Q:
[[-83  83  80  78 -82  66 -84 -83]
 [ 83 -83 -80 -84 -83 -85  84  84]
 [-84  82  82  84 -79  61 -83 -84]
 [ 83 -71 -47 -84 -84 -83  82  30]
 [-84  84  36  73  84  47 -79 -83]
 [ 74 -79 -84 -83  83 -85  83  83]
 [-83  51  82  55  84  82 -55 -84]
 [-84  23  81  80 -85   3 -56 -33]]
A: 84

Q:
[[  9  62  39  -3 -60  59 -41  -1 -62 -61 -59  59 -10  62]
 [ 42  57  62  59  46 -61  60  28  43  59  33 -59 -57 -60]
 [-49 -63 -58 -50 -39  54 -58 -64 -58  58 -64  60  62  57]
 [ 64  60  61  33  64 -59  29  61  34  61  60 -47 -61 -59]
 [ 63  60  35  45  64 -61  37  59  60 -59  24 -53 -36 -56]
 [ 54  57  55  59  63 -63  50  61  59 -64  59 -62 -56 -65]
 [ 61  62  65  52  41 -62  61  59  55 -60  60 -58 -62 -61]
 [ 51  60  28  62  62 -59  38  11  61  60   4 -60 -43 -58]]
A: -60

Q:
[[ -9  -5 -36  -2  -3  -1  -7  24 -12  -6  54 -20  57  15 -37]
 [ -8  -3  14 -12  -3   7   9 -51  -8  -4  39  48  50 -15   9]
 [  9  23 -39  16  28  17  12  43  -4  -7 -41 -14 -44   2 -18]
 [ 33  12 -46  24  32  41  14 -57  -8  18 -48 -58 -28  14  34]
 [ -6  -1  53 -32  -4  -1  11 -42  -2 -16  35 -10  50   7  -7]
 [ 19  12 -77  -1  13   6  20 -31   0  -6 -81 -43 -69  30  82]
 [ 22   8  51  -7  21   0  10  -7 -15 -12 -18  11  -8 -12  -4]]
A: 9

Q:
[[ 4  9  3  0  3  1 12 62]
 [ 1 22  1  0  5  0 42 23]
 [ 4 10  6  1  8  2 34 29]
 [ 5  8  4  1  4  2 15 55]
 [ 7  7  8  1  6  5 19 42]
 [ 7  6 12  1 10  5 28 26]
 [ 6  8  9  1  8  4 26 34]
 [ 9  4  5  0  2  4  6 64]
 [ 2 14  2  0  3  1 16 58]]
A: 23

Q:
[[ 46 -12 -23  68 -27  55  -5  18  -6 -37  42  46  49  17]
 [-24  17  -4  -1 -47 -40   5  26   4 -33 -81 -27  -8  29]
 [-20  -6  14   4  11 -12 -21  35  39  28   1  -8  -4  23]
 [-16   0  49 -11 -27  14   5  26   1  15  15  37  -1 -20]
 [ -2 -33 -23 -33  13  -8  28   8 -10   6  33  36 -26  29]
 [-20   3  37 -17 -21  31  23   2  17 -19 -30  29  -1   4]
 [ 38 -34 -43   8 -16  -3  39  24   8 -19  34  17   2   8]
 [  2  -5  13 -11 -38  29  12  26   3  -3 -28  24   1   2]]
A: 29

Q:
[[ -5 -46  54 -19 -63  22  -5 -29]
 [  9 -28  43  -8 -63 -17  18 -30]
 [-20 -45  20 -12 -48  -8  -7 -26]
 [  8 -23  28  -3 -55  -3 -27 -48]
 [  3 -31 -15 -25 -57  -2  -7 -36]
 [ 29 -23  48 -12 -68  16  -4 -32]
 [ 11 -40  13 -15 -39 -16 -13 -40]]
A: -30

Q:
[[ 11  13  17 -45  28  -6]
 [ 46   0  39 -73  54  33]
 [  9 -20  -4  20 -11  24]
 [-65 -12 -55  58 -70 -54]
 [-51 -23 -49  33 -61 -40]
 [-60 -13 -52  54 -66 -49]]
A: 33
---
[[-36, 27, -40, 30, -30, 46, -4],
 [49, -90, 41, -61, 2, 19, 89]]
-36

[[-7, 47, 52, 21, 17, -66, -3],
 [-34, 57, 34, 0, 20, 20, 65]]
-7

[[82, 9, 70, -1, 47, -21, 9],
 [64, 2, 55, -9, 38, -15, 7]]
82

[[-28, -63, 78, 38, -24],
 [15, 32, 30, 65, 35]]
-28

[[-56, -48, 11, 63],
 [-38, 86, -49, -49]]
-56

[[12, -24, -56, -89, 11, 1],
 [-22, 20, -57, -69, -5, -31]]
12
---
[[ 22  29  31  12  41  25   8]
 [-32 -12  -6 -18  -6 -23  17]
 [-25 -81 -20  10  44  28   5]] value 44

[[ 33  -2  20  10  73]
 [-41   7   5  40 -20]
 [ 19  -3 -13 -31   2]] value -13

[[ 55  82 -12 -47  -1  -9]
 [-26 -22 -16  46  23 -17]
 [ -9 -38 -53  -3  29 -52]] value -3

[[ 35 -31  38   7  73]
 [ 35 -31  38   8  73]
 [ 35 -31  38   7  73]] value 38

[[ 29 -47 -31 -24  46]
 [ 13 -36 -31 -34  68]
 [ 54 -34 -37 -14  27]] value -37

[[  5   5 -13 -42  56]
 [ 49 -41  -7  11  68]
 [ 56   3  -3 -28  36]] value -3

[[  4 -66  37   0   7   6]
 [ 29 -35  27   1   9  12]
 [-50 -59  15  -1  -7 -13]] value -1

[[ 20   5  53  17   8]
 [-40 -10  52   8  76]
 [  2  17  -1   6 -46]] value -1
---
[[ 80 -15 -30 -42]
 [-31 -13 -13 -25]] value -42, -31

[[-19 -68  19 -56  -4  32 -33]
 [-29 -60 -20 -18  28   6  -5]] value -33, -29

[[ 26  -9  25 -63]
 [-28  10 -26  65]
 [-27  10 -26  65]] value -63, -27

[-17 -48  25 -68  40 -62] value -62, -17

[[-71 -91  26 -55 -83]
 [-14 -56  28 -85  -4]] value -83, -14

[[ -6  -3   3   3  -2   3   7]
 [ 68  32 -34 -37  21 -43 -84]] value 7, 68

[-67 -40 -37 -29 -14] value -14, -67
---
[[ 57  -3 -17  84  -1  61  -1]
 [  5   9   1   2  23  -3   0]] value -3

[-70 -54 -25 -12] value -25

[51 45 47 69 66 52 66] value 52

[-43 -24 -74 -18] value -74

[[ 23  70  -7 -82]
 [-76 -26  65 -39]
 [ 17  81 -42  60]] value -42

[-62 -74  18 -31 -29] value -31

[ 46  32 -56 -11 -66  56] value -66

[  3  34  77 -14] value 77
---
[ 43  30 -28 -23 -24   9  85] => -23

[-74 -25  14  44 -63] => 44

[[-42  59  50 -76]
 [-17  -5 -15 -48]
 [  2 -13  26  43]] => -76

[[ 34 -11 -22  27]
 [ 42  45 -28   9]
 [ 80  24 -27 -34]] => 27

[ 10  35 -85  78 -83   8  44] => 78

[[ 33 -40 -31  79  27 -90]
 [ 30  23  75   0  14  38]
 [-46  57 -46   5  -7  81]] => 79

[-73 -15  59  56] => 56

[-4 65 73 -1] => -1

[-61  56 -76  77] => 77
---
[-40  46  74 -44  11  80  -9] → -44
[  2  42 -20 -28  17 -43 -82] → -28
[ 66 -77  51  -5  -1  25  55] → -5
[ -6  45 -84 -29   9  37  -3] → -29
[ 82  39  36 -20  56  43  34] → -20
[-74   6 -14  53 -24  17   8] → 53
[-61 -45 -48  53  63  12  67] → 53
[  3   8  49  70  17  33 -15] → 70
[  8   5  -3  -8 -64   2  22] → -8
---
48  48  46  30  60  53  55
44  43  45   8  79  39  68
53  42  61  51  43  52  37
-> 45

6  5  7  6  1
5  8  5  6  9
-> 5

106  137  125   71  210  233   50
 88   45  222  230  183   26  231
 89   97  163  106  200  192   98
-> 222

5030  6416  3149  8268  5054  2348  6739
3851  6923  1934  9414  4903  4438  7023
-> 1934

-508  -874   162   165  -729
-539   783    60   499  -714
-> 60

7  9  8  5  7
5  3  4  6  8
6  8  5  2  5
-> 4

  4    1   22   15   20   25
 -4   49   32  -12  -30   14
 -5    0  -40   39  -39  -35
-> 32
